Each row has a name. Each piece below is followed by the name of the row it came from, unless a question asks for something else. Each question is about the rows just above it.

lisib: [124 137 149 143 150 149 142 148]
kol: [114 144 148  66 161 143 187  94]
Vur: [161  94 188  66 188  59 158 143]
lol: [122 172  50 137  87  67 161  61]
fimu: [137  84 151 103 129 135  88 153]
fava: [120 146 147 149 132 144 146 141]
Letut: [139 128 137 155 136 138 135 165]
Sivi: [128 138 155 137 139 166 135 136]
Put [165 139 128 137 155 136 138 135] back in order: which row is it?  Letut
[149 137] is which row, read backwards?  lisib
[128 135 136 137 138 139 155 166] is which row reordered?  Sivi
Which row holds this, read backwards? [165 135 138 136 155]  Letut
Which row holds [ 66 148] read backwards?  kol

fava: [ 89 152  85  94]
teno: [ 97 131 156 121]
Vur: [131 156  98 121]
Letut: [200 113 198 110]
Which row holds [ 94  85 152] read backwards?  fava
Which row holds these entries in another order? [131 156 121  97]  teno
Which row holds [113 200] read backwards?  Letut
Put [ 97 121 131 156] back in order: which row is it?  teno
Which row holds [94 85] read backwards?  fava
Which row holds [ 97 131 156 121]?  teno
[131 156  98 121]  Vur

Bov: [163 196  68  84]
fimu: [211 122  63 108]
kol: [152 206  74  81]
fava: [207  74  81 152]
lol: [211 121  63 108]
Put [ 63 108 122 211] back in order: which row is it?  fimu
[152 207  74  81] is which row reordered?  fava

lisib: [130 126 126 133 131 147 126 127 127 126 125 126 126 132 128 127 126 130
 127 129 130 128 132 127 125 131 127 128 125 119 127 127 124 132 133 131
 130 127 119 125 124 128]
kol: [126 122 133 123 124 120 127 127 123 124 126 125 128 124 124 123 128 127
 126 124 127 130 125 122 127 125 129 124 127 128 124 126 127 127 125 125
 127 122 119 127 128 126]
Vur: [125 126 128 125 125 126 131 119 132 126 127 128 126 127 131 131 127 147
 129 123 126 127 130 133 124 132 127 127 126 130 130 127 127 132 128 133
 127 119 128 130 126 125]
teno: [127 135 129 125 124 124 115 121 134 131 118 133 115 125 133 134 115 127
 121 134 127 126 126 134 118 126 123 135 115  48 132 129 117 125 124 125
 127 134 119 120 115 133]
Which row holds these entries in another order? [127 124 126 134 115 131 115 125 115 133 134 117 126 121 135 129 118 126
 123 127 134 125 115 133 134 135 118 134 127 124 119 129 132 133 127  48
 125 124 121 115 120 125]  teno
[124 127 123 124 128 127 129 128 127 122 124 125 127 124 123 124 127 128
 126 128 125 126 127 125 125 126 122 120 127 119 124 133 126 130 127 127
 126 127 122 123 125 124] is which row reordered?  kol
Which row holds these entries in another order? [126 128 124 130 125 126 147 127 130 128 127 119 130 131 126 133 131 127
 127 126 129 127 119 127 126 127 128 132 131 127 125 130 127 126 125 133
 132 125 132 128 124 126]  lisib

Bov: [204 146 124 102 104  93  80  73  76]
lol: [ 94 147 150 136 150 135 153 132 115]
kezi: [141 131 118 125 100 111  99  98 108]
fava: [113 130 129 118 109 137 124 136 134]
fimu: [100 117 122 116 145 137 131 131 133]
Subi: [148  68 123 125 145 133  99 142 134]
Letut: [137 100 131 144 122 116 133 131 117]
[123  68] is which row, read backwards?  Subi
Which row holds this, read backwards? [137 145 116]  fimu
Which row holds these entries in another order? [122 116 133 131 117 137 100 131 144]  Letut
Which row holds this, read backwards? [132 153]  lol
Put [100 133 122 131 117 137 131 145 116] back in order: which row is it?  fimu

Bov: [139 148 127 133 132 143 136 124 141 136 146 156 136 146 127 142]
teno: [175 115  98 110 117 152 124 131 145 169 101 180 131 139 108 148]
lisib: [ 85 115 184 122 135 138 116 117 112 115 113 154 135  96 185 127]
fava: [117 126  96 119 154 136 134 131 113 120 133 108 123 144  97 128]
fimu: [129 137 134 148 125 114 134 130 131 104 135 115 123 144  97 129]
Subi: [117 126  96 119 154 136 134 131 113 120 133  90 118 126 133  90]
Where do [129 137 134 148 125 114 134 130 131 104 135 115 123 144  97 129] appear?  fimu
[185 127  85 115 184 122 135 138 116 117 112 115 113 154 135  96] is which row reordered?  lisib

fava: [145 106 115 138 134 118 151 130 141 139 142 143 110 127 134 114 111 135
 126 154 149 140 124 121 124 131 138 137 139 125 122 114 115 133 141 123
 137 117 124 120 123 142 114 136 109 110 115]
Letut: [133 132 127 128 131 126 132 126 129 131 133 129 129 128 127 128 130 128
 129 126 130 130 128 132 129 128 127 128 123 127 127 127 127 129 130 128
 122 131 126 128 126 127 128 128 131 128 127]
fimu: [128 129 129 129 128 128 127 128 127 129 125 127 126 128 128 130 128 128
 127 129 129 128 128 128 129 128 129 128 128 127 130 130 128 126 127 129
 129 127 129 130 128 127 128 127 129 128 128]
kezi: [126 136 131 110 140 121 115 127 154 106 134 114 141 118 139 142 115 110
 122 134 115 111 123 124 130 124 120 114 138 137 133 139 125 138 134 117
 151 149 122 145 109 142 114 141 124 143 137]
lisib: [ 94  69 163  89 115 126  87 189 169 131 119 107 178  91 141  90 126 159
 150 119  98 151 113 118 151 103 121 157  99 135 150 161 116 115 159  83
 138 144 148 160 130 197 190  73 154 140 105]
Vur: [110 111 145 114 117 130 110 154 143 124 115 141 115 118 134 138 142 124
 114 133 114 124 122 115 139 121 126 139 122 125 140 142 127 120 138 109
 137 134 136 141 135 151 149 106 137 131 123]
teno: [138 124 151 115 122 133 136 124 111 141 137 129 120 116 139 127 122 140
 149 137 124 135 124 120 146 110 140 108 127 116 133 140 125 136 111 132
 141 113 138 116 115 144 131 118 137 125 115]
Subi: [ 94  69 163  89 115 126  87 189 169 131 119 178  98  90 141 159 151 126
 107 150  91 119 113 118 151 103 121 157  99 135 150 161 116 115 159  83
 138 144 148 160 130 197 190  73 154 140 105]
lol: [121 125 135 125 123 129 121 136 132 125 118 128 123 127 130 132 133 126
 121 129 124 126 126 121 131 127 129 132 129 125 134 134 130 124 129 122
 134 128 131 134 133 133 132 120 130 128 128]
Bov: [133 132 127 128 131 126 132 126 129 131 133 129 129 128 127 128 130 128
 129 126 130 130 128 132 129 128 127 128 103 133 149 158 119 116 156  87
 138 143 146 157 131 189 182  79 152 138 108]
kol: [128 128 129 129 128 129 126 128 128 129 124 128 126 128 128 130 129 128
 126 128 128 128 128 128 128 128 129 129 128 127 131 130 129 126 127 128
 129 127 129 130 129 128 128 126 129 127 128]
Sivi: [125 124 140 115 115 124 133 111 149 122 140 135 137 146 111 116 110 108
 118 132 124 133 151 131 124 141 116 139 136 136 137 138 122 127 116 137
 140 137 113 120 141 144 129 120 115 127 125]
Put [106 109 110 110 111 114 114 114 115 115 115 117 118 120 121 122 122 123
 124 124 124 125 126 127 130 131 133 134 134 135 136 137 137 138 138 139
 139 140 141 141 142 142 143 145 149 151 154] back in order: which row is it?  Vur
[137 143 124 141 114 142 109 145 122 149 151 117 134 138 125 139 133 137
 138 114 120 124 130 124 123 111 115 134 122 110 115 142 139 118 141 114
 134 106 154 127 115 121 140 110 131 136 126] is which row reordered?  kezi
Which row holds these entries in another order? [108 110 111 111 113 115 115 115 116 116 116 118 120 120 122 122 124 124
 124 124 125 125 127 127 129 131 132 133 133 135 136 136 137 137 137 137
 138 139 140 140 140 141 141 144 146 149 151]  Sivi
[130 114 139 115 131 121 149 135 106 110 141 118 114 141 109 138 142 143
 115 137 124 134 154 122 142 124 123 114 126 115 139 134 120 136 127 123
 151 137 110 124 140 138 111 133 117 145 125] is which row reordered?  fava
[119  91 150 107 126 151 159 141  90  98 178] is which row, read backwards?  Subi
[115 125 137 118 131 144 115 116 138 113 141 132 111 136 125 140 133 116
 127 108 140 110 146 120 124 135 124 137 149 140 122 127 139 116 120 129
 137 141 111 124 136 133 122 115 151 124 138] is which row reordered?  teno

lol: [ 95  87 151 159 137 139]
Bov: [120 135 135  97 147  88]
teno: [116 197 167 121 177 162]
lisib: [130 125 119 131 127 136]
Sivi: [140 167 121 169 148 100]
kezi: [142 113 100 121 148 169]
fava: [118 126 125 120 118 118]
Subi: [ 95 151 160 139 137  87]
Vur: [120 156 150 188 119 162]
Put [100 121 140 148 167 169] back in order: which row is it?  Sivi
Which row holds [100 148 169 121] read backwards?  Sivi
Put [ 87  95 151 160 139 137] back in order: which row is it?  Subi

Letut: [ 63 155 209 173 156 156 101]
Subi: [209  63 156 101 155 157 173]
kol: [158 156 155 101 173  63 209]
[155 156 209 101 157  63 173] is which row reordered?  Subi
Which row holds these entries in another order? [ 63 101 155 156 156 173 209]  Letut
Which row holds these entries in another order? [ 63 101 155 156 158 173 209]  kol
Which row holds these entries in another order? [173 157 155 101 156  63 209]  Subi
[173 101 155 156 158] is which row, read backwards?  kol
[209  63 156 101 155 157 173] is in which row?  Subi
Put [ 63 101 155 156 157 173 209] back in order: which row is it?  Subi

fava: [112  79 211 129 132 170]
Sivi: [106 183 119 183 112 126]
Letut: [184 183 112 106 126 119]
Subi: [109  37 102 133 149  85]
Bov: [105  94  97 121 135 100]
kezi: [206 108 123 134 108 163]
kol: [112 118 106 183 184 126]
fimu: [145 162 111 120 119 140]
[126 119 184 183 112 106] is which row reordered?  Letut
[119 126 106 112 183 184] is which row reordered?  Letut
[183 106 118] is which row, read backwards?  kol

kezi: [103 112  96 132 116  97 141 128]
teno: [179 126 190 165 218 161 118 202]
lisib: [165 118 218 126 202 161 191 179]
kol: [119  70  65  61  81 152 115 119]
Which row holds these entries in another order? [118 126 161 165 179 191 202 218]  lisib
Which row holds these entries in another order? [202 191 161 165 218 126 179 118]  lisib
Which row holds these entries in another order? [202 179 126 190 165 218 161 118]  teno
Which row holds [152  81  61] read backwards?  kol
[118 126 161 165 179 190 202 218] is which row reordered?  teno
[190 126] is which row, read backwards?  teno

lisib: [158  75 197 107 147 130  65 143  79  84 135 144 131]
Subi: [153 110 161 117 137 126  85 134  93 114 141  90 129]
lol: [ 74  94 139 140 110 124  83 123  82 130 120 113 116]
kezi: [144 187 131  95 104 136 107 143 146 129 154 131 140]
Letut: [133 177 128 130 115 107 129 137 126 165 146  79 154]
Sivi: [136 143 146 140 130  95 131 131 107 144 187 104 154]
kol: [198 152 151 123 148 121 161 129 154 131 146 143 145]
fimu: [154 161 116 146 142 136 119 123 138 147 133  54 131]
[143 146 131 154 129] is which row, read backwards?  kol
Which row holds this, read backwards? [145 143 146 131 154 129 161]  kol
[104  95 140 136 154 146 131 107 144 143 129 131 187] is which row reordered?  kezi
[ 79 146 165 126 137 129] is which row, read backwards?  Letut

lisib: [219  91 138 147 125 114 162  84  75 121 142]
kezi: [161 194 146  75  91 121 219 125 147 138 163]
Subi: [142 114  75 219 148 138  84  91 121 125 162]
Which row holds this, read backwards? [162 125 121  91  84 138 148 219]  Subi
Which row holds this, read backwards? [125 121  91  84 138 148 219]  Subi
Which row holds [162 125] read backwards?  Subi
Which row holds these entries in another order? [ 84  91 121 125 162 142 114  75 219 148 138]  Subi
Which row holds these entries in another order? [142 219  91 138 147 125 114 162  84  75 121]  lisib

lisib: [123 139 138 102]
Vur: [139 164 136 135]
lol: [173 115 142 160]
Bov: [127 131 136  96]
kezi: [131  96 126 136]
kol: [139 117 142 155]
Letut: [139 117 142 164]
Which row holds [135 136] read backwards?  Vur
Which row holds these entries in another order? [ 96 136 131 127]  Bov
[136 126  96 131] is which row reordered?  kezi

lisib: [130 124 125 129 127 132 124 124 131 125 130 128 131 127 130 131 125 128
 130 126 129 125 132 123 126]
Sivi: [131 129 124 122 126 124 124 126 121 128 130 130 129 125 123 123 126 123
 106  47 125 126 119 127 123]
fimu: [130 131 126 127 125 121 129 130 124 129  47 123 123 124 122 124 128 126
 125 126 126 106 120 123 123]
Which row holds these entries in another order? [ 47 106 120 121 122 123 123 123 123 124 124 124 125 125 126 126 126 126
 127 128 129 129 130 130 131]  fimu
Which row holds [131 129 124 122 126 124 124 126 121 128 130 130 129 125 123 123 126 123
 106  47 125 126 119 127 123]?  Sivi

Bov: [ 58 108 187 110  64]
fimu: [187 110  64  57 108]
Sivi: [187 110  73 133 167]
[ 57  64 108 110 187] is which row reordered?  fimu
[187 110  64  57 108]  fimu

Bov: [ 65 104  74 163  93  72  77 159  62 155  62 124 110  81 207 128 122 200
  62 127 203 170 111 165  66 201 108 103 111 194  66 159 122 144  71  75
  84  73]
fimu: [119 112 111 118  71 108 118 128 103 130 110 119 114 121 152 138 135 149
 109 134 150 131 132 129 110 145 112 124 120 152 106 126 119 133 113 108
 106 115]
Letut: [ 77  71  62 144  65  84  66  66 128  73  81 208 110  62 124 108 203 127
 200 170  93 111 122  72 155 159  62 111  75 159 122 165  74 103 194 163
 104 201]
kezi: [ 94  62  81 118  71  71 120 124  50 108  84 108  85 125 201 140 173 196
  84 172 187 109 164 120  83 175  73 124  92 126 126 125 122 130 127 124
 127 130]
Vur: [132  92  76 138 123  72  77 159  62 155  62 124 110  81 207 192 122 200
  62 127 203 170 111 165  66 201 108 103 111 194  66 159 122 144  71  75
  84  73]
Subi: [ 94  62  81 118  71  71 120 124  50 108  84 108  85 125 201 140 173 196
  84 172 187 109 164 120  83 175  73 124  92 208  65 106  74 163  93  58
  48 111]
Put [110 127 103  72  66  71  77 201 111 165 200 163 144 122 124 111  65 155
  66 108  74 170  84  75  93  62  62 122  62 104  81 159 128 194  73 159
 203 207] back in order: which row is it?  Bov
[201 104 163 194 103  74 165 122 159  75] is which row, read backwards?  Letut
Put [111  48  58  93 163  74 106  65 208  92 124  73 175  83 120 164 109 187
 172  84 196 173 140 201 125  85 108  84 108  50 124 120  71  71 118  81
  62  94] back in order: which row is it?  Subi
[ 94  62  81 118  71  71 120 124  50 108  84 108  85 125 201 140 173 196
  84 172 187 109 164 120  83 175  73 124  92 208  65 106  74 163  93  58
  48 111]  Subi
Which row holds this, read backwards? [ 93 163  74 106  65]  Subi

Letut: [ 87 127 127 127 127 114 108  87 129 130 114 107 142 124 112 157 139 127
 108 166 129  92 133 126  75 113  97 125 117 125  82 131 125 129 131 111
 109 140 130 120 124 129 124 112 111 112 154 124 124]
lol: [127 125 108  87 130 112 129 127 108 126 109 139 124 117 127 125 126 111
 124 133 130 114 124 131 112 157 114  82 113 112  87 131 107 120 154 129
 127 124 129  97 166 139 129 111  92 142  75 124 127]
teno: [ 97 125 129 139 130 112 139 108 130 133 127 109 129 112 142 113 127  87
 111 107 114 124 125 131 108 157 126 166 129 129  82 154 127 125 127 124
 127 124 111 114 112 131 124  87  75  92 117 120 124]
Bov: [125 119 124 119 123 123 142 123 120 114 122 117 116 120 115 123 119 118
 122 110 108 110 125 123 123 143 108 124 121 123 107 127 122 113 117 121
 119 114 115 123 124 120 122 112 123 121 121 131 120]
lisib: [123 120 131 124 123 107 125 116 108 110 121 114 119 119 115 120 114 123
 123 121 124 127 123 119 122 123 115 112 119 121 123 119 122 143 124 110
 125 118 120 113 122 122 123 108 117 121 117 123 142]
Which row holds these entries in another order? [117 123 142 123 120 131 124 123 107 125 116 108 110 121 114 119 119 115
 120 114 123 123 121 124 127 123 119 122 123 115 112 119 121 123 119 122
 143 124 110 125 118 120 113 122 122 123 108 117 121]  lisib
[127 166 114 112 139 127 124 112 111 129 126 131 130  87 108 108 125 125
  92 131 157 129 125  97 114 127 124 124 107 130 124 140 142 129 117 124
 109 133 112 111 127 113 120 154 129  82  75 127  87] is which row reordered?  Letut
[154 124 124  87 127 127 127 127 114 108  87 129 130 114 107 142 124 112
 157 139 127 108 166 129  92 133 126  75 113  97 125 117 125  82 131 125
 129 131 111 109 140 130 120 124 129 124 112 111 112] is which row reordered?  Letut
[121 121] is which row, read backwards?  Bov
Which row holds these entries in another order? [129 124 112  92 166 133 113 139  87  97 127 127 124 127 131 112 124 131
 127 154 109 124  82 108 117 124 108  87 126 125  75 114 120 112 129 130
 157 139 129 130 125 111 114 142 111 127 107 125 129]  teno
[131 120 125 119 124 119 123 123 142 123 120 114 122 117 116 120 115 123
 119 118 122 110 108 110 125 123 123 143 108 124 121 123 107 127 122 113
 117 121 119 114 115 123 124 120 122 112 123 121 121] is which row reordered?  Bov
Which row holds [107 131  87] read backwards?  lol

kol: [142  72 101 213 139 104]
fava: [142  72 101  69 110 213]
lol: [142  72 101 213  69 110]
Which row holds [213 110] read backwards?  fava
Which row holds [110  69 213] read backwards?  lol

lisib: [176 139 123 169 163 122 179 147 124 132 169 129 116 106 104 109 120 135
 146 153 150 141 128 115 106 104 110 121 135 147 152 149 141 127 113 105]
Vur: [137 150 130 113 129 131 133 140 150 151  44 162 155 148 140 132 124 116
 107 101  94  89  84  81  81  80  81  84  87  93  98 104 113 121 129 138]
kol: [106 133 139  75 102 138  79 122 127 126 132 156 152 129 107  99 113 137
 155 154 135 110  99 108 132 153 156 139 114 100 105 128 150 157 143 118]
Bov: [149 117 131 136 133 125 131 142  91 112  90  86  84  85  89  96 105 116
 127 139 150 158 166 170 172 170 166 160 150 140 129 118 107  98  90  86]
Letut: [181 125 135 100 160 125  92 141 200 120 184 151 165 152 120  94  94 119
 150 165 152 120  95  94 119 151 165 152 121  95  94 119 151 166 153 121]
Sivi: [142 105 138  76 149 140 108 138 136 128 162 147 142 137 131 125 119 114
 109 104  99  95  92  89  88  87  86  87  88  90  93  96  99 104 108 115]
kezi: [167 114 154 140 154 130 112 145 167 115  85 154 151 145 137 128 119 111
 105 102 101 105 110 117 126 135 143 149 153 154 153 147 141 132 124 115]
fimu: [147 139 140 118 141 141 102 135 139 123 155 100 105 110 118 126 134 141
 148 154 157 160 159 157 153 148 142 135 126 118 111 105 100  97  95  97]
Subi: [110 141 126 102 142  97 148 140 141 100 135 105  97 105 157 118  95 100
 111 126 123 139 157 135 160 160 153 134 148 118 141 118 154 147 139 155]
lol: [ 89 108 139 172 102 138 156 110 154 126 121 126 147 148 130 110 108 125
 147 149 131 109 107 126 147 149 131 110 108 125 146 149 132 110 107 124]
fava: [154 133  89 104 126  74 116 118 118 122 119 160 166 152 126 101  90  99
 123 149 165 162 141 113  94  91 108 136 158 166 153 128 103  90  97 121]
teno: [138 109 156 126 108 108 154 133 172 107  89 147 148 126 110 110 139 107
 125 102 149 149 131 147 147 121 149 110 110 124 130 108 146 126 131 125]
Which row holds this, read backwards? [140 149  76 138]  Sivi
Which row holds this, read backwards? [121  97  90 103 128 153]  fava
[ 89 102 107 107 108 108 108 109 110 110 110 110 121 124 125 125 126 126
 126 130 131 131 132 138 139 146 147 147 147 148 149 149 149 154 156 172] is which row reordered?  lol
Put [ 95  97  97 100 100 102 105 105 110 111 118 118 118 123 126 126 134 135
 135 139 139 140 141 141 141 142 147 148 148 153 154 155 157 157 159 160] back in order: which row is it?  fimu
[ 89 108 139 172 102 138 156 110 154 126 121 126 147 148 130 110 108 125
 147 149 131 109 107 126 147 149 131 110 108 125 146 149 132 110 107 124]  lol
[88 89 92 95] is which row, read backwards?  Sivi

lol: [133  93 119 200]
lisib: [ 94 119 132 200]
kol: [ 94 119 200 133]
[200 132 119  94] is which row reordered?  lisib
[132 119] is which row, read backwards?  lisib
Which row holds [133 200] read backwards?  kol
[ 93 119 133 200] is which row reordered?  lol
Put [119 200 133  93] back in order: which row is it?  lol
[200 133  94 119] is which row reordered?  kol

